Here is a tiny trained network, its code and every weight. The questions are about switching its units off for an input and a target symbol, where a switched-off unit gives its printed mean instead of its output.

import numpy as np


def w(rows, s, z=0):
    codes = np.array(rows[::2]) - 128.0
    scale = np.full(codes.shape[1], s)
    scale[-1] = z or s
    return codes * scale


def f(y):
    return np.maximum(y, 0)


def softmax(a):
    e = np.exp(a - a.max(-1, keepdims=True))
    return e / e.sum(-1, keepdims=True)


def log_softmax(a):
    a = a - a.max(-1, keepdims=True)
    return a - np.log(np.exp(a).sum(-1, keepdims=True))


def net(x, mask):
    ids = ['ΔΘΣΦβεζλμξτψ'.index(c) for c in x.split()]
    T = len(ids)
    res = E[ids] + P[:T]
    u = 0
    for l in range(3):
        q, k, v = (res @ M[l].T for M in (Q, K, V))
        z = softmax(np.where(np.tri(T) > 0, q @ k.T / 2**0.5, -1e9)) @ v
        res = res + np.where(mask[u], z, O[l][:, -1]) @ O[l][:, :-1]
        u += 1
        y = f(res @ A[l][:, :-1].T + A[l][:, -1])
        res = res + np.where(mask[u : u + 4], y, B[l][:, -1]) @ B[l][:, :-1]
        u += 4
    return log_softmax(res[-1] @ U[:, :-1].T + U[:, -1])


Q, K, V, O, A, B = {}, {}, {}, {}, {}, {}
E = w([
[41,192,129,118,79],'Δ',
[161,183,58,97,234],'Θ',
[105,201,118,143,215],'Σ',
[2,29,118,149,59],'Φ',
[199,220,168,83,125],'β',
[171,124,109,115,160],'ε',
[150,134,63,192,70],'ζ',
[152,146,169,41,119],'λ',
[201,132,115,57,84],'μ',
[25,90,165,170,249],'ξ',
[183,145,144,162,148],'τ',
[166,135,120,171,92],'ψ',
],0.011)
P = w([
[117,219,96,187,130],'0',
[111,72,2,51,170],'1',
[122,83,210,182,2],'2',
[108,219,122,173,171],'3',
[58,101,9,95,176],'4',
[100,71,220,171,7],'5',
[108,192,147,149,182],'6',
],0.0068)
Q[0] = w([
[142,37,205,119,1],'0.h0',
[221,179,133,76,65],'0.h0',
],0.0046)
K[0] = w([
[4,51,80,111,134],'0.h0',
[50,102,63,100,142],'0.h0',
],0.0037)
V[0] = w([
[94,50,252,188,70],'0.h0',
[91,27,75,37,57],'0.h0',
],0.0036)
O[0] = w([
[2,79,208,164,8,3],'0.h0',
[71,46,148,54,26,15],'0.h0',
],0.0041,0.0011)
A[0] = w([
[16,124,165,182,49,206],'0.n0',
[50,29,21,172,211,253],'0.n1',
[96,253,139,200,242,149],'0.n2',
[145,118,201,49,155,252],'0.n3',
],0.0064,0.0029)
B[0] = w([
[101,122,91,93,48,212],'0.n0',
[77,255,102,56,176,235],'0.n1',
[177,132,210,187,231,253],'0.n2',
[101,233,112,152,90,184],'0.n3',
],0.0073,0.0052)
Q[1] = w([
[127,107,125,78,91],'1.h0',
[179,160,145,132,3],'1.h0',
],0.0055)
K[1] = w([
[127,94,99,110,201],'1.h0',
[71,174,136,101,254],'1.h0',
],0.0057)
V[1] = w([
[178,116,119,163,73],'1.h0',
[2,116,184,201,158],'1.h0',
],0.0051)
O[1] = w([
[232,68,150,110,2,6],'1.h0',
[65,147,187,151,140,156],'1.h0',
],0.0069,0.0015)
A[1] = w([
[230,71,190,243,158,135],'1.n0',
[155,16,63,168,1,194],'1.n1',
[120,213,182,130,44,254],'1.n2',
[77,145,247,196,108,153],'1.n3',
],0.0057,0.0032)
B[1] = w([
[161,11,170,145,166,191],'1.n0',
[173,90,141,3,225,161],'1.n1',
[110,107,38,194,134,254],'1.n2',
[64,93,172,168,146,206],'1.n3',
],0.0081,0.0059)
Q[2] = w([
[92,102,22,128,1],'2.h0',
[156,140,157,118,48],'2.h0',
],0.0073)
K[2] = w([
[1,144,20,69,78],'2.h0',
[68,73,146,99,145],'2.h0',
],0.0051)
V[2] = w([
[21,1,22,121,153],'2.h0',
[39,60,32,70,175],'2.h0',
],0.0029)
O[2] = w([
[69,162,247,70,92,174],'2.h0',
[176,190,253,80,138,254],'2.h0',
],0.0053,0.00032)
A[2] = w([
[130,221,13,30,162,253],'2.n0',
[88,182,89,204,101,195],'2.n1',
[111,174,255,175,179,128],'2.n2',
[170,236,136,140,180,117],'2.n3',
],0.0072,0.005)
B[2] = w([
[132,213,214,115,161,244],'2.n0',
[103,153,58,177,104,207],'2.n1',
[82,1,113,63,85,200],'2.n2',
[202,114,85,55,87,201],'2.n3',
],0.0083,0.011)
U = w([
[132,199,148,46,129,112],'Δ',
[134,185,142,144,146,252],'Θ',
[111,100,145,229,126,231],'Σ',
[87,64,176,43,90,208],'Φ',
[160,170,60,211,54,35],'β',
[135,77,255,166,174,83],'ε',
[162,94,155,49,158,22],'ζ',
[80,145,158,118,84,105],'λ',
[154,111,176,115,152,84],'μ',
[47,110,88,187,117,56],'ξ',
[187,77,63,142,132,106],'τ',
[153,47,138,48,118,88],'ψ',
],0.0091,0.0035)

Each question gives the input, a string of symbols that net reads in full, and the target symbol t.
The units are the heads (2 rows each of Q, K, V and O) and the neurons (one row each of A and B). Each row of codes is followed by its name. A weight is (code - 128) times the scale printed after its matrix; where a second scale follows, it is the last column's (O, A, B and U).
mask holds one flag per unit, layer by layer, with each layer's heads first. A switched-off unit (its flag False) gives its mean, the last column of its rows in O or B, instead of its output. The means were averaged over made-up inputs and are rounded, as every weight is.
A unit's drop is (log p(t) with every unit on - log p(t) with that unit switched off) / (log p(t) with every unit on - log p(t) with every unit switched off).
The circuit of an input: a set's keep is (log p(t) with only the set's units on - log p(t) with every unit switched off) / (log p(t) with every unit on - log p(t) with every unit switched off). Starting from the 12 units with the biggest drops (on a tie, the unit counted first), units are removed one at a time, each time the one whose removal leaves the highest keep (on an exact tie, the one counted first), for as long as the keep stays at least 0.8.
circuit, biggest first: the units of the circuit, biggest drop first
most important unit: the unit with the biggest drop
k most important neurons: the k neurons with the biggest drops, biggest first
top k neurons in layer l: the k neurons of layer l with the biggest drops, biggest first
input λ Δ ξ Φ τ ζ, target Φ: circuit, biggest first	(1.n1 0.h0 0.n0)
input ψ Δ ζ τ Φ β, target Φ: top neuron in layer 0	(0.n2)
input β λ β β ε ψ τ, target ε: circuit, biggest first	(1.n0 0.n1 0.n2)
input ζ β ξ τ, target ε: circuit, biggest first	(1.n0 0.n2 0.n1)
input Φ Δ ε, target Φ: circuit, biggest first	(2.h0 0.h0 0.n2 2.n0)
input β Δ Φ β Φ λ ξ, target Φ: 3 most important neurons	(2.n2 0.n2 1.n2)
input Θ Δ Δ ξ, target Φ: circuit, biggest first	(2.n2 1.n2)
input ζ β β ψ Θ, target Δ: circuit, biggest first	(0.n1 2.n0)
input λ ψ Σ Σ Θ Θ β, target τ: 4 most important neurons	(0.n2 0.n1 2.n0 2.n3)
input ζ τ λ β Δ, target Δ: 2 most important neurons	(2.n0 0.n1)
input Φ β Σ Σ, target ψ: circuit, biggest first	(2.n2 0.n2 2.n3)
input λ λ β β, target τ: 3 most important neurons	(0.n2 0.n1 2.n0)
input β ξ ζ ψ, target Σ: 3 most important neurons	(0.n1 1.n0 2.n3)
input μ β ξ, target ξ: top 2 neurons in layer 1	(1.n3 1.n1)
input β β Φ β β ψ, target Φ: 4 most important neurons	(0.n2 0.n0 1.n1 2.n0)
input ξ ξ β β ψ, target Δ: most important unit	0.n1
input ψ ξ β ψ β Σ, target Σ: 2 most important neurons	(0.n1 2.n3)
input β β β Σ ξ μ ψ, target Σ: top 2 neurons in layer 1	(1.n0 1.n1)
input τ ξ λ β ζ, target Δ: 2 most important neurons	(0.n1 2.n0)
input τ β Φ Φ ψ β, target Φ: top 3 neurons in layer 0	(0.n0 0.n2 0.n1)
input β β Φ ξ ψ, target Δ: top 2 neurons in layer 1	(1.n0 1.n3)
input ε β β ψ ξ ε, target ξ: top neuron in layer 2	(2.n0)
input ζ μ β Φ Σ, target Δ: top 2 neurons in layer 2	(2.n0 2.n3)
input β λ ψ ξ ψ β, target ξ: 3 most important neurons	(0.n1 1.n3 0.n2)
input ζ ξ ζ, target ξ: 2 most important neurons	(0.n1 2.n0)
input Σ ψ ψ ξ ζ ψ, target ξ: 2 most important neurons	(0.n2 2.n0)
input ξ Δ λ, target ξ: most important unit	1.h0
input Θ ζ β β ξ β, target ξ: 2 most important neurons	(0.n1 1.n3)
input ξ λ Δ β ψ τ, target ξ: 2 most important neurons	(0.n2 2.n0)
input ξ β ψ ξ β ε, target ξ: 3 most important neurons	(0.n2 2.n0 0.n1)
